Below is a small trained network, with its code and all its weights. Each question gives an input and a class and asks what happens when units are switched off, that is, made to give their printed mean instead of their output.

import numpy as np


def w(rows, s, z=0):
    codes = np.array(rows[::2]) - 128.0
    scale = np.full(codes.shape[1], s)
    scale[-1] = z or s
    return codes * scale


def f(y):
    return np.maximum(y, 0)


def log_softmax(a):
    a = a - a.max(-1, keepdims=True)
    return a - np.log(np.exp(a).sum(-1, keepdims=True))


def net(x, mask):
    res = np.array(x, float).reshape(1, 4) / 4 @ E
    y = f(res @ A[0][:, :-1].T + A[0][:, -1])
    res = res + np.where(mask, y, B[0][:, -1]) @ B[0][:, :-1]
    return log_softmax(res[-1] @ U[:, :-1].T + U[:, -1])


A, B = {}, {}
E = w([
[173,119,136,132,128,163,122,159,128,156],'x0',
[81,112,255,203,214,120,221,251,134,87],'x1',
[89,155,59,35,94,202,226,172,27,90],'x2',
[105,99,252,82,66,47,164,110,63,213],'x3',
],0.0071)
A[0] = w([
[157,84,222,201,202,117,27,142,234,167,91],'N0',
[163,173,33,178,199,205,56,133,178,49,58],'N1',
[141,150,91,62,89,213,236,247,7,116,67],'N2',
[127,96,206,84,45,69,131,99,59,244,69],'N3',
[193,82,157,228,162,72,24,119,165,211,13],'N4',
[183,147,74,78,66,138,24,45,160,167,2],'N5',
[95,108,226,219,254,119,219,244,154,76,57],'N6',
],0.0059,0.0058)
B[0] = w([
[107,189,86,74,163,126,157,86,140,132,213],'N0',
[176,153,151,202,148,73,174,199,38,82,188],'N1',
[90,207,107,94,172,121,153,64,179,145,205],'N2',
[197,153,153,146,157,71,172,191,28,51,188],'N3',
[56,157,61,95,149,104,210,78,134,113,178],'N4',
[112,134,83,108,40,164,126,138,76,142,172],'N5',
[137,112,68,120,2,167,109,124,75,168,244],'N6',
],0.0098,0.011)
U = w([
[123,126,96,123,11,154,104,120,107,166,86],'0',
[81,171,107,89,202,120,170,65,152,137,76],'1',
[179,136,146,173,167,87,157,190,82,82,85],'2',
[125,141,140,123,134,133,99,120,130,142,248],'3',
[141,94,181,145,149,136,55,127,168,176,201],'4',
[128,30,151,140,164,156,70,121,174,143,94],'5',
[132,49,176,143,160,148,71,139,207,152,87],'6',
],0.011,0.016)

Each question gives the input, the list of numbers given to net, and the class t.
The units are the neurons (one row each of A and B). Each row of codes is followed by its name. A weight is (code - 128) times the scale printed after its matrix; where a second scale follows, it is the last column's (A, B and U).
mask holds one flag per neuron, in row order. A switched-off neuron (its flag False) gives its mean, the last column of its row in B, instead of its output. The means were averaged over made-up inputs and are rounded, as every weight is.
A unit's drop is (log p(t) with every unit on - log p(t) with that unit switched off) / (log p(t) with every unit on - log p(t) with every unit switched off).
most important unit: the unit with the biggest drop
k most important neurons: the k neurons with the biggest drops, biggest first
drop of u: that unit's drop, to one decimal
input [-2,-1,4,7], class 2: most important unit : N3
input [6,-4,-7,-5], class 1: 2 most important neurons : [N4, N0]
input [-2,8,8,2], class 0: 3 most important neurons : [N6, N0, N4]
input [-2,6,5,3], class 0: 2 most important neurons : [N6, N0]
input [3,4,-8,-8], class 1: 3 most important neurons : [N0, N4, N3]
input [0,0,-3,-2], class 4: 3 most important neurons : [N2, N3, N6]
input [-3,1,7,-1], class 1: 2 most important neurons : [N2, N6]
input [-3,5,-8,5], class 1: 2 most important neurons : [N0, N4]
input [1,-2,-4,-2], class 1: 2 most important neurons : [N6, N4]
input [-7,2,5,7], class 2: 3 most important neurons : [N3, N0, N4]
input [-4,-6,8,7], class 1: 3 most important neurons : [N2, N6, N1]
input [-4,-4,-4,7], class 2: drop of N0 : 0.0
input [1,-4,2,-5], class 2: drop of N6 : 0.6
input [0,-6,-8,-2], class 1: drop of N0 : 0.4
input [6,-4,8,-1], class 1: most important unit : N2
